Below are the code and all the weights of a small trained network. Each question names an input and a class and asks about switching units off, where a switched-off unit gives its printed mean instead of its output.

import numpy as np


def w(rows, s, z=0):
    codes = np.array(rows[::2]) - 128.0
    scale = np.full(codes.shape[1], s)
    scale[-1] = z or s
    return codes * scale


def f(y):
    return y / 2 * (1 + np.tanh(0.7978845608 * (y + 0.044715 * y**3)))


def log_softmax(a):
    a = a - a.max(-1, keepdims=True)
    return a - np.log(np.exp(a).sum(-1, keepdims=True))


def net(x, mask):
    res = np.array(x, float).reshape(1, 4) / 4 @ E
    y = f(res @ A[0][:, :-1].T + A[0][:, -1])
    res = res + np.where(mask, y, B[0][:, -1]) @ B[0][:, :-1]
    return log_softmax(res[-1] @ U[:, :-1].T + U[:, -1])


A, B = {}, {}
E = w([
[125,144,219,122,91,172,39],'x0',
[101,94,161,142,109,10,100],'x1',
[108,156,76,47,186,101,52],'x2',
[111,153,106,65,40,130,156],'x3',
],0.012)
A[0] = w([
[137,144,142,197,72,168,182,102],'neuron 0',
[136,114,141,167,82,139,157,63],'neuron 1',
[149,112,89,118,140,224,139,24],'neuron 2',
[141,142,188,144,79,162,68,87],'neuron 3',
[106,82,153,169,63,30,131,41],'neuron 4',
[138,90,169,170,94,167,206,32],'neuron 5',
[103,190,125,70,44,129,197,44],'neuron 6',
[121,171,143,71,41,153,138,89],'neuron 7',
[88,113,149,102,141,25,116,60],'neuron 8',
[116,111,160,152,250,116,119,60],'neuron 9',
[172,213,119,133,162,209,174,65],'neuron 10',
[202,79,148,194,127,141,139,96],'neuron 11',
[148,153,160,120,114,151,74,30],'neuron 12',
[112,200,60,32,221,148,54,29],'neuron 13',
[87,139,123,89,46,85,146,96],'neuron 14',
[163,133,183,194,220,141,112,70],'neuron 15',
[183,109,154,181,172,134,135,57],'neuron 16',
[126,109,73,120,156,93,196,28],'neuron 17',
[183,99,67,137,128,94,220,254],'neuron 18',
[152,148,105,108,124,198,141,195],'neuron 19',
[145,85,80,139,127,114,154,49],'neuron 20',
[141,137,189,91,118,158,61,77],'neuron 21',
[113,145,50,136,170,93,169,64],'neuron 22',
],0.012,0.0081)
B[0] = w([
[42,158,93,110,62,68,79,190],'neuron 0',
[90,124,62,127,49,116,101,153],'neuron 1',
[166,50,91,199,156,126,100,165],'neuron 2',
[200,216,172,171,106,182,151,176],'neuron 3',
[137,2,174,171,183,132,30,190],'neuron 4',
[68,114,76,130,31,78,89,179],'neuron 5',
[173,99,37,17,193,142,169,177],'neuron 6',
[149,136,91,97,169,149,159,180],'neuron 7',
[103,43,134,202,165,128,62,188],'neuron 8',
[146,124,44,22,144,146,203,178],'neuron 9',
[165,5,171,205,197,77,43,187],'neuron 10',
[80,126,105,54,95,122,98,175],'neuron 11',
[179,145,116,136,81,158,70,146],'neuron 12',
[27,127,88,137,27,48,84,221],'neuron 13',
[149,121,91,69,200,144,139,172],'neuron 14',
[172,141,81,25,175,148,181,179],'neuron 15',
[121,122,78,62,142,130,98,158],'neuron 16',
[222,194,137,183,71,217,103,173],'neuron 17',
[120,204,171,144,141,191,141,249],'neuron 18',
[120,48,221,153,204,105,106,196],'neuron 19',
[232,121,68,153,42,179,63,147],'neuron 20',
[163,201,131,170,102,193,123,174],'neuron 21',
[162,201,144,164,84,167,111,183],'neuron 22',
],0.0097,0.016)
U = w([
[26,145,90,132,46,106,72,127],'0',
[141,60,147,200,187,138,67,101],'1',
[192,219,142,177,94,193,94,110],'2',
[147,135,63,44,181,152,131,118],'3',
[21,214,251,129,196,120,155,254],'4',
[152,141,163,142,96,69,180,108],'5',
],0.014,0.023)

Each question gives the input, the list of numbers given to net, and the class t.
The units are the neurons (one row each of A and B). Each row of codes is followed by its name. A weight is (code - 128) times the scale printed after its matrix; where a second scale follows, it is the last column's (A, B and U).
mask holds one flag per neuron, in row order. A switched-off neuron (its flag False) gives its mean, the last column of its row in B, instead of its output. The means were averaged over made-up inputs and are rounded, as every weight is.
A unit's drop is (log p(t) with every unit on - log p(t) with that unit switched off) / (log p(t) with every unit on - log p(t) with every unit switched off).
The circuit of an input: a set's keep is (log p(t) with only the set's units on - log p(t) with every unit switched off) / (log p(t) with every unit on - log p(t) with every unit switched off). Starting from the 12 units with the biggest drops (on a tie, the unit counted first), units are removed one at a time, each time the one whose removal leaves the highest keep (on an exact tie, the one counted first), for as long as the keep stays at least 0.8.
units of the circuit, in order: the units of the circuit, biggest drop first
top k neurons: the k neurons with the biggest drops, biggest first
drop when u is switched off: that unit's drop, to one decimal
input [7,8,-3,6], class 1: units of the circuit, in order : (neuron 4)
input [3,0,-4,-4], class 0: top 2 neurons : (neuron 6; neuron 18)
input [-4,8,-7,8], class 1: top 2 neurons : (neuron 4; neuron 13)
input [2,-5,5,-1], class 0: top 3 neurons : (neuron 13; neuron 4; neuron 8)
input [8,6,7,-6], class 2: top 3 neurons : (neuron 21; neuron 3; neuron 0)
input [-6,-1,5,-6], class 2: top 3 neurons : (neuron 22; neuron 17; neuron 6)
input [0,-6,-6,-8], class 3: top 2 neurons : (neuron 15; neuron 13)
input [-7,5,-4,6], class 2: top 2 neurons : (neuron 17; neuron 18)
input [-4,8,-7,6], class 1: top 4 neurons : (neuron 4; neuron 13; neuron 14; neuron 8)
input [-3,-6,0,6], class 1: top 2 neurons : (neuron 10; neuron 19)
input [-7,-6,-4,3], class 2: top 2 neurons : (neuron 18; neuron 17)
input [-3,-8,-8,-7], class 0: top 3 neurons : (neuron 0; neuron 5; neuron 11)
input [7,-4,4,-8], class 3: top 3 neurons : (neuron 15; neuron 9; neuron 18)
input [-8,-1,-2,8], class 2: units of the circuit, in order : (neuron 17)
input [4,3,-3,-5], class 3: drop when neuron 12 is switched off : 0.0
input [3,8,-2,7], class 1: drop when neuron 4 is switched off : 0.7
input [-3,-5,-2,5], class 1: drop when neuron 2 is switched off : 0.2
